Below is a small trained network, with its code and all its weights. Each question gives an input and a class and asks what happens when units are switched off, that is, made to give their printed mean instead of their output.

import numpy as np


def w(rows, s, z=0):
    codes = np.array(rows[::2]) - 128.0
    scale = np.full(codes.shape[1], s)
    scale[-1] = z or s
    return codes * scale


def f(y):
    return y / 2 * (1 + np.tanh(0.7978845608 * (y + 0.044715 * y**3)))


def log_softmax(a):
    a = a - a.max(-1, keepdims=True)
    return a - np.log(np.exp(a).sum(-1, keepdims=True))


def net(x, mask):
    res = np.array(x, float).reshape(1, 5) / 4 @ E
    y = f(res @ A[0][:, :-1].T + A[0][:, -1])
    res = res + np.where(mask, y, B[0][:, -1]) @ B[0][:, :-1]
    return log_softmax(res[-1] @ U[:, :-1].T + U[:, -1])


A, B = {}, {}
E = w([
[189,44,54,60,102,206],'x0',
[151,127,156,107,132,123],'x1',
[41,171,71,58,155,63],'x2',
[121,130,135,93,85,114],'x3',
[146,114,208,108,10,201],'x4',
],0.011)
A[0] = w([
[95,139,186,158,68,130,252],'neuron 1',
[208,152,115,55,89,176,43],'neuron 2',
[133,153,190,88,164,66,192],'neuron 3',
[91,108,128,183,199,113,252],'neuron 4',
[153,65,110,144,201,100,191],'neuron 5',
[205,81,136,136,107,182,100],'neuron 6',
[100,154,148,153,147,66,252],'neuron 7',
[214,113,126,186,220,151,190],'neuron 8',
[132,48,138,171,159,111,235],'neuron 9',
[168,39,1,32,106,161,252],'neuron 10',
[208,58,79,106,76,227,116],'neuron 11',
[118,116,163,158,110,141,53],'neuron 12',
[117,220,78,108,182,73,87],'neuron 13',
[150,138,134,64,133,173,127],'neuron 14',
[212,106,144,86,124,111,47],'neuron 15',
[122,173,205,244,69,21,252],'neuron 16',
[136,219,169,164,127,52,210],'neuron 17',
[90,187,207,162,98,199,5],'neuron 18',
[186,132,119,130,105,205,16],'neuron 19',
[98,60,191,92,133,104,149],'neuron 20',
[166,131,116,125,117,183,56],'neuron 21',
],0.0091,0.0033)
B[0] = w([
[189,167,149,203,55,121,188],'neuron 1',
[71,144,141,145,197,126,172],'neuron 2',
[3,125,94,160,109,169,174],'neuron 3',
[121,127,82,167,74,156,186],'neuron 4',
[191,187,53,104,152,150,169],'neuron 5',
[74,106,181,163,128,133,184],'neuron 6',
[61,149,101,230,104,140,194],'neuron 7',
[141,175,122,146,74,200,180],'neuron 8',
[136,201,188,135,137,134,156],'neuron 9',
[123,184,75,48,201,180,248],'neuron 10',
[42,98,138,164,194,176,225],'neuron 11',
[159,90,159,181,95,130,138],'neuron 12',
[72,103,70,159,148,96,204],'neuron 13',
[113,115,115,122,162,152,152],'neuron 14',
[114,123,75,169,114,134,143],'neuron 15',
[125,122,173,155,38,64,231],'neuron 16',
[55,105,176,180,95,59,208],'neuron 17',
[172,98,161,89,74,97,168],'neuron 18',
[91,72,128,208,178,145,164],'neuron 19',
[110,151,60,142,76,118,140],'neuron 20',
[84,39,170,100,167,144,149],'neuron 21',
],0.008,0.014)
U = w([
[131,233,154,147,72,97,252],'0',
[25,24,141,144,201,79,82],'1',
[141,158,126,43,168,240,199],'2',
[183,80,22,37,254,62,4],'3',
[216,58,218,138,74,64,34],'4',
],0.0066,0.0033)

Each question gives the input, the list of numbers given to net, and the class t.
The units are the neurons (one row each of A and B). Each row of codes is followed by its name. A weight is (code - 128) times the scale printed after its matrix; where a second scale follows, it is the last column's (A, B and U).
mask holds one flag per neuron, in row order. A switched-off neuron (its flag False) gives its mean, the last column of its row in B, instead of its output. The means were averaged over made-up inputs and are rounded, as every weight is.
A unit's drop is (log p(t) with every unit on - log p(t) with that unit switched off) / (log p(t) with every unit on - log p(t) with every unit switched off).
The circuit of an input: a set's keep is (log p(t) with only the set's units on - log p(t) with every unit switched off) / (log p(t) with every unit on - log p(t) with every unit switched off). Starting from the 12 units with the biggest drops (on a tie, the unit counted first), units are removed one at a time, each time the one whose removal leaves the highest keep (on an exact tie, the one counted first), for as long as the keep stays at least 0.8.
circuit, biggest first: the units of the circuit, biggest drop first
unit that matters most: the unit with the biggest drop
k most important neurons: the k neurons with the biggest drops, biggest first
drop of u: that unit's drop, to one decimal
input [5,-2,0,4,-5], class 2: unit that matters most => neuron 13
input [0,1,-2,7,6], class 4: circuit, biggest first => (neuron 10; neuron 18; neuron 7)
input [1,2,-8,6,1], class 1: 2 most important neurons => (neuron 11; neuron 19)
input [-3,0,0,4,6], class 4: 2 most important neurons => (neuron 10; neuron 18)
input [7,3,-8,7,-7], class 2: 2 most important neurons => (neuron 10; neuron 8)
input [6,7,-4,-4,5], class 1: 3 most important neurons => (neuron 11; neuron 19; neuron 6)
input [4,2,3,6,5], class 2: 2 most important neurons => (neuron 10; neuron 17)
input [-4,-8,-2,-3,-4], class 0: drop of neuron 11 => 0.1
input [4,4,-6,4,-4], class 2: drop of neuron 8 => 0.1
input [6,-1,-3,5,-8], class 2: drop of neuron 8 => 0.3
input [4,2,-2,5,3], class 1: drop of neuron 6 => 0.4
input [0,4,0,-4,-3], class 0: 2 most important neurons => (neuron 10; neuron 11)
input [0,-8,0,-4,-4], class 0: 2 most important neurons => (neuron 10; neuron 11)
input [5,-2,0,0,-5], class 2: unit that matters most => neuron 8
